Each row has a hidden trait or not; one of two labels after the row says which. A new part has a new trait and new labels.
[  1   2   3  -3   7  -9  -2  -1   5   1  -1  12   9   8 -12   2   1 -20
   1 -17   0  -9   5  -6  -5  -6 -15  -1   4   1   7  13  -5  -3   6  -8
   4  10]
E
[ 18  10 -31  -7   2  -6   7   0   3  -6  -8 -14   8   7   4 -10 -15 -18
 -19   0  26   8 -26   4 -15   5 -11  -5  10  -3   5  -1  10  -8  -2  24
  -2  10]
E
[-28 -10   3   1   0 -25 -35  -3  22 -27  27  22  17 -33   3  -3  -8  24
  -4 -14 -29   0  14  -5  38  -2 -19  -3  -9  15 -24   4   5  18  17   7
  10  10]
R
[-23 -11   5 -14  -4 -27   7 -14  -9   3 -20   2   2 -17  -2   0  -6  23
 -13   2  -8 -34   0  -4   1   6  12   7  -3  -9  14  28 -29 -16  -2  13
   0  12]
E
[-11   4  -3  -8  -1 -31  23  -7   6   7 -32  -7   8  22  -3   1  -8  20
 -16  24  24 -23  -3  -6  10   3  19   0   3 -24  12  22 -11 -17  -6   8
 -10  11]
E
[ -7 -20  14  -2   8 -12 -13  -6   3   6 -24   3  -3  10  -4   3  -7  15
   2  -2   5 -48  -7  -4  20  11  27  12  -3   1   9  14  -4 -13   3  -9
   3   7]
E
[-23  -6  11 -14  -4 -45  14 -14 -10   3 -23   0  -9 -24  12  -5 -15  24
 -25  18 -11 -33   7  -7  11  26  24   1  -6 -12   7  17 -13 -11  -8   9
  -3   5]
R
[-34   2  22  -3   0 -39  32   1   7  24 -13  -6   6  14   0   6  -2  35
  10  41  -8 -29  32  -9  16  19  24   5 -12 -15 -18   4   6   1  -6  -5
  -8  -9]
R
[ 15   3 -33  -3   8  15  -1   2   6  -4 -17 -20   8  19  -5  -5 -14 -26
   4  -1  32 -15 -33   5 -22  -5   1   9  12   4   8   8   2  -7   0  21
   2  18]
E
[-12 -12  -4 -16   0 -32  11 -11   7  13 -31  -9  -6  -7  22 -11 -21  27
 -28  37  -2 -38  -6   2   9  53  33  -2  -8 -10  -7   3   6 -21 -11  18
  -9  -8]
R
[-14  -9  -1 -14  -1 -34 -11 -12  10 -14  -6   7   0 -45  29 -21 -24  31
 -51  22 -17 -13   2   0  21  48  15 -11 -11   0 -14  -2   9 -11   1  17
  -2   1]
R
[ 22 -10 -38 -10   2  26 -15  -5  -6   1  -5 -21  -2   6  -3  -3 -12 -35
  -6 -22  20 -19 -52   9 -39   0  -5   8  11  12  17   9  -9 -16   2  37
   4  17]
E
[-10 -12   9  -5   5 -14  -8  -6   9  -2  -7  15   8  -7   2  -7 -10   7
 -18   0 -11 -23  -1  -5  15  18   2   0  -5  -1  -5  10  -1  -9   9  -2
   2   6]
R
[-44   5 -26  -4   9 -35 -12   5  46 -17  17   3  26  11 -14  12 -35  -2
  36  -6   0 -19   7 -10  20 -22 -25   6   4  18 -26  18  14  28  14  35
   9  34]
R
[-30   9  13  -7   1 -28  18  -6   9   3 -16   0   4   4   0   2  -7  34
  -7  29  -6 -18  20 -11  26  12  20  -1  -5 -16  -6  12  -5  -2  -3  -1
  -6   4]
R
[  3   1 -23  -2   4  -4 -26   3  13 -16  25  11  10 -14  -2  -4 -19 -41
   3 -32  -7  18 -16   1 -18 -11 -42  -3   8  23  -8   0  11  11  14  22
  11  13]
R
[-17 -21   2  -1   3 -34 -33  -3  30  -8  21  16   7 -15  13   2 -21   3
  15  -6 -31 -21   1   1  17  21 -10  -4  -9  20 -30  -5  22  10  18  14
   8   0]
R
[-15  17 -11  -7  -8 -41  33   5  11   5  -7   0  20  23  -9   7  -2   6
 -17  14  21  11   2  -9   4 -10 -16  -9   5 -28   6  16  -5  -8  -3  15
 -10  13]
R
[ 16  -1 -33  -9   1  24  -6  -5 -10   3  -3 -17  -5   6  -9   5  -3 -50
 -13 -33  19 -10 -52   2 -34 -16  -7   8  15  11  22  16 -20  -5   3  44
   4  29]
E
[ -2   7  -6 -11   1 -15  14  -3   0   5  -3   5   3   3  -1  -2  -7 -25
 -13  -5  -3   5  -3  -6 -18   4 -16  -7   5  -8   9  12 -10  -8   2   4
  -2   7]
R
[ -4   1  -9  -7  -3 -25  -2  -3  13 -12   6   7  12 -11   3  -8  -7  -6
 -22  -4   0   6  -1  -2   6   6 -15 -10   3  -6  -1   4   2  -2   7   9
   0  10]
R
[ -8  10 -28  -9   3 -16  -5   3  17 -10  24  10   6  -5  -6   1 -25 -55
   2 -28  -6  16 -20  -5 -23 -17 -49  -2  11  18  -9   6   6  13  11  36
   7  20]
R
[-20 -22  10  -9   8 -12 -36 -16  13 -18   3  20  10 -45  10 -15 -15  10
 -17 -14 -37 -32   4  -3  25  26  -1   1 -10  22 -16  10  -4   0  17   7
  12  10]
R
[-25  -3  -3 -17   6 -25  -8 -13   8  -2  -2  13  11 -15 -10  -1 -20  -5
  -4 -14 -24 -22   7 -11  -8   4 -19   2   2   7   2  32 -19  -1  10  18
   6  24]
R
[-20   9  -1   1  -6 -25  36   9   4  23 -11  -7  28  46 -28  12  14  -8
  -8  -5  28  -1  -2 -10  -1 -32  -6   9   9 -20  10  24 -19  -6  -1   5
  -8  16]
E
[-35 -11  11  -3   2 -38  -2   0  28   1   4  10  13  -6  11  -3 -18  36
  21  29 -22 -27  30  -3  33  26  11   1 -15   8 -32  -4  21   5   5   2
   0 -11]
R
[ 15  22 -21   0   3  14  14   7   0   8  -1  -9   6  36 -20  10   0 -41
  22 -14  26  16 -13  -4 -30 -28 -20   0  15  -4  16  13  -8   2  -2   9
  -1  17]
E
[ -3   5  -5  -5   2 -19  15   1   6   9  -4   3  11  18 -16   2  -5 -24
  -3 -12   9  -3  -4  -9 -11  -7 -17  -1   6  -8  11  17  -8  -5   5   2
   0  12]
E
[ 16   1 -36  -3   4  11  -8   6  18  -2   8  -7   4  22  -2   0 -17 -31
  17  -8  13  -1 -22   6 -21   1 -16  -1   7  14  -5  -4  15   0   4  24
   1   8]
E
[-11 -19   0 -15  -9 -17   9 -16 -18   9 -22  -3  -9 -21   6  -3  -2  21
 -22  -1  -4 -35 -14   0 -10  16  21   5  -2 -13  21  18 -30 -26  -8  18
  -3   3]
E
[-25   6 -10 -21  -6 -36  34  -9  -4  15 -22 -11   7   3  -8   3  -9 -11
 -23   2   7 -20 -14 -10 -17 -10  -4   8   7 -11  15  34 -32 -10  -5  37
  -5  15]
E
[-31   1  19   5   7 -26   5   0  12   5 -10   2  12  17 -13  10  -4  47
  28  25  -1 -37  32 -11  39  -2  22  10 -10 -10 -11  14   3  10  -1 -17
  -1   5]
E
[  7  13 -23  -9  11  10  12  -1   3   7  -6  -9   2  28 -23  10 -11 -54
   8 -26  16  -6 -24  -8 -35 -25 -19   7  18   7  17  22 -17   3   4  22
   3  29]
E
[ 28   4 -22   3  10  48  -4   3  -5  -2 -14 -18   9  31 -19  -1   8 -25
   9 -18  37  -3 -20   7 -24 -25   6  11  13   4  12   7  -9  -7   1  -4
   4  14]
E

[  5  -2  -2  -4   0   0  -3  -1  -4 -11  15  -1  -1  -9   6  14  -1   5
  -3  -4  -4   1  -1   1  -1  11  -1  -6  -5  -5  -2   2   5   5  10   6
   4   4  -5  19  -7  -9   1   4  -6  10   5  14   3  -5  -8 -10  -3  -7
   6  12  -5   1   2  32  -5  -4]
N
[  4   2  -2  -4  -5  -2  -5  -4  -3  -7  11   1   3  -6   5  12   1   4
   5  -2   2   0  -1   1   3   8   1  -5  -4  -2  -3   0   0   9   6   6
   4   1  -7  10 -10  -9   7   3  -6   9   7  12   2  -5  -5 -13   4  -1
   5  11  -2   1   1  19  -9  -4]
N
[ -2  -8   4   1   6 -32  15   5   1   2 -11 -12   3  -6  -5 -15   8 -13
  -9  -3 -19   8 -17  -5  -3   5  -4   4  -6  -1   3  -2  -9   1  -2   1
  -7  -8  17  -6  -2   5 -16   5  11  -7   2   7  13   9  -5   9 -16 -23
  -3 -26  -2   5   3 -35  14   3]
M
[ 17  -4  -8 -12  -6 -33   0   0  -8 -13  24   9   2 -18  18  12   7   6
  10  -2  -8  -1  -1 -12   1  18   0 -30 -10   1  -2   2  -9  10  10   7
  18  13 -16  28 -18 -17  23  14  -3  15   8  28  18 -10  -5 -30  -4  -7
  14  19   5   1  -1  40  -4 -15]
M
[  7  -2   4   1   7 -11   7   9  -6  -7   1  -8  -7  -2   4   8  -7   5
  -5   1 -22   7  -2  -2  -4   3  -4   0  -5  -5   2   0   9  -2   8   5
   5   0  -2   8  -7   2  -5   3   1  -3  -2   6   2  -2  -9   6 -13   0
  -2 -12 -11   0   3   4   2   3]
M
[ 10  -1  -4  -6  -3 -38  20   4 -15   2  -2  -1   0  -4   8  -6  -7 -10
   7   2 -30   2   2 -10   6  -1   0  -2   1  -6   4  -4 -11  -4 -10   1
  -7 -10   4  -9 -11  -2   1   5   6  -6  -7  26  11   2  -4   0  -6  11
   2 -12  -8  -2   8 -22   3  -8]
M
[  2  10 -11  -3  -8  10   0 -11  -1  -1  15   5   7  -8  -4  11   3  14
  10  -1  11   1   2   4   9   1   2  -7   6  -2  -8  -1  -9  13  -4   1
  -3   1  -5   7 -13 -12  25   3 -10  11   2  23   2  -8  -2 -21  26  -2
   4  23   7   0   1  11 -17 -10]
N
[ 11   3  -3  -9  -7 -25   9  -4  -9  -6  14   5   4 -10   8   8   0  -1
  12   0  -6   0   2  -5   8   6   2 -10   0  -4  -3  -2  -9   7  -3   7
  -3  -4  -8   8 -16 -12  12   6  -4   8   2  29  10  -3  -6 -19   9   0
   7  15  -1  -1   7  12 -11 -14]
M
[ 12  -3  -1  -5  -1 -24   2   5  -6 -10  11   3  -1  -8   6   6  -6  -3
   1   2 -18   0   8  -5  -1   7  -1 -12  -4  -4   0   0  -2  -2   5   5
   6   2  -4  10  -7 -10  11   6  -1   6   2  15   9  -4  -9  -7 -10   5
   5   2  -5   0   6  11   0  -5]
M
[  1   6  -3  -2  -9   0  -5  -5   4   0   2   8   9  -5  -8   4   9  -2
   9   2  10   0   4   3   8   4   2  -5   7  -1  -8  -6 -10  10 -18   2
  -4  -1  -3   1  -3 -13  24   2  -7  11   3  13   6  -3  -1 -15  26   3
   3  18   7   1   1  -8 -20  -7]
N
[  6   3  -7  -5  -3   0  -5  -7  -6  -9  22   7   3 -10   8  16   2  10
   7  -3   5  -2   4   0   2  11   2 -13  -3  -2  -4   3   4   9  16   6
   7   6  -8  21  -9 -10  11   4  -8   7   6  15   3  -8  -7 -15   4  -2
  11  18   3   2   5  36  -8  -7]
N
[  4   3  -1  -6  -8  -9  -1  -2  -4  -3   9   9   4  -2   3   8  -5  -7
  11   3  -7  -4   7  -1   8   0   3  -1   4  -5  -3  -3  -2   2  -9   8
  -7  -7  -5   0  -8  -9  16  -1  -4   3   1  11   0   0  -5  -9  13  14
   4  14  -6  -1   7   4 -14 -10]
M
[  6  -8   7   0   7 -26  15  11  -6  -4  -5 -11  -4  -3   0  -4  -2  -6
 -14   2 -31   6  -8  -5  -4   1  -4   3  -7  -3   4   0   5  -4   6   3
   0  -2   9   1  -5   7 -15   3   7  -9  -1   3   7   5 -10  10 -20 -14
  -4 -21  -9   2   5 -16   7   3]
M
[ -3  -4   5   6   4   0  -2   4   7  -2  -3 -11   4  -6 -10   1  16   2
  -5  -1   8   9 -19   3  -3   9  -5  -2  -5   1  -7  -3   0  14  -3   3
   3   1  -1  12  -2  -3   1   2   1   9  11   2   5   1  -4  -6   8 -25
  -1  -8   3   7  -5  -7 -11   3]
N
[  3  -2   3  -3  -2 -36  16   4  -6   1   1  -4   2  -4   6   2   1  -8
   6  -2 -23   5  -6  -7   3   5  -3   0  -3  -5   0  -4  -8   1  -6   4
  -5 -11  -3  -3 -11  -3  -1   2   7  -2   0  19  11   1  -4   2   3   1
   1  -6  -8   1   2 -15  -4  -7]
M
[ 13  -6   3  -2   6 -29  17  12 -11  -8  -1 -10  -8  -7   4   5  -6   5
  -8   2 -37   9  -2  -6  -2   3  -5  -2  -6  -4   3   0   3  -5   3   3
   4   1   2   5 -13   1  -7   7   1  -3  -6  26   7   0 -11   4 -17   4
  -2 -16 -12  -1   6  -3   5  -1]
M
[  1  -2   4   2   0  -5   1   6   7  -5   0 -10   1  -9  -6   8  13   6
  -4  -1   1  10 -17   4   0   9  -5  -1  -4   0  -7  -2  -1  13  -5   4
   2   1  -4  11  -8  -7   5   4  -3  12   7  16   7  -2  -5 -14  11 -18
  -2   0  -1   5  -3   5 -14  -4]
N
[  3   5  -3  -5  -6  -1  -3  -7  -6  -4  15   7   3  -3   7  12  -5   4
  10  -1   3  -3   6   1   7   4   3  -5   2  -3  -4   0  -3   5   3   6
   1  -3  -7  10 -11 -11  10  -2  -7   7   3  14   0  -5  -3 -11  11   5
   5  20  -2   0   3  16 -10  -8]
N
[  6   3  -2  -8  -7 -20   8   0  -8   1   4   7   4  -3   6   2  -6  -8
  12   1 -21  -4  10  -5   8  -1   3   0   5  -7   0  -4  -9  -2 -12   4
 -12 -11   1  -8  -7 -10  13   0  -2  -2  -5  22   6   1  -2  -4   9  18
   4   8  -4  -3  11 -14  -7 -10]
M
[ -8   1   5   4   1  12   0  -1   8   4  -8  -7   4   0 -12   3  13   2
  -3  -3   6   7 -15   9   4   2  -2  15   3   0  -7  -3   2   9 -16   1
 -10  -7   3  -5   2   0  -1  -3  -3   2   2   1  -3   4   1  -4  20 -11
  -6   3  -3   4  -2 -17 -12   0]
N
[ -1   0   2   5   5  27  -9   0   7  -8   6 -10   0  -8  -8  16  11  16
  -7  -5  20   9 -16  10  -3  11  -4  -1  -4   1  -7   1   7  14   8   2
   8   9  -4  19  -2  -4   2   4  -7  16   9   3   0  -7  -4 -10   9 -25
  -3   1   2   5  -9  20 -12   6]
N
[  0  -4   3   4   5  -3   6   5   3  -4   1 -10   1  -7  -6   6   8   7
  -7  -2 -11  10 -14   2  -3  11  -6  -3  -6  -3  -3   0   7  10   7   3
   1   3   4  11  -5   3  -8   3   1   2   5   8   6  -1  -9   0  -3 -17
   0 -19  -3   5   2  -6  -8   5]
N
[  1  -7   7   0   4 -31  17   8  -5   2 -12  -8  -3   1   4  -9  -1 -12
  -5  -1 -27   3  -9  -6   0  -1  -3   8  -4  -4   3  -2  -2  -5  -8   2
  -9 -13   9 -12  -2   5 -15   1   8 -10  -3   5   7   9  -3   9 -13   0
  -4 -16 -10   0   5 -28   7   3]
M
[  0  -4   4   4   6   4  -2   2   3 -10   8 -11  -1  -9   0  11  10  10
  -8  -5   9   9 -20   5  -3  12  -3  -8  -9   2  -4   2   3  13  14   5
  14   7  -4  26  -7  -5  -5   5  -2  12   9  12   5  -5  -7 -11  -1 -32
   1   3  -1   7  -7  21  -4   3]
N
[  5   0   1  -3  -1 -22  17   5  -8  -2   2  -5   1  -6   4   6  -4   1
   2  -1 -28   5  -1  -8   4   7  -3  -1   0  -7   0  -2  -1   2  -4   4
  -6  -9   3  -1 -12  -3  -3   3   2  -3  -3  22   8   0  -7   1  -2   3
   3  -8  -9   0   8 -10  -6  -7]
M
[ -1  -7  10  -4   4 -39  16   9  -5   4 -14 -10  -2   3   2 -15  -4 -19
  -3  -1 -27   3 -12  -6  -1  -6  -3  10  -4  -4   6  -3  -7  -9 -10   2
 -11 -15  14 -18  -1   7 -18  -1  13 -12  -3   0   8  13  -1  14 -18  -4
  -5 -21 -13   0   5 -45  10   3]
M
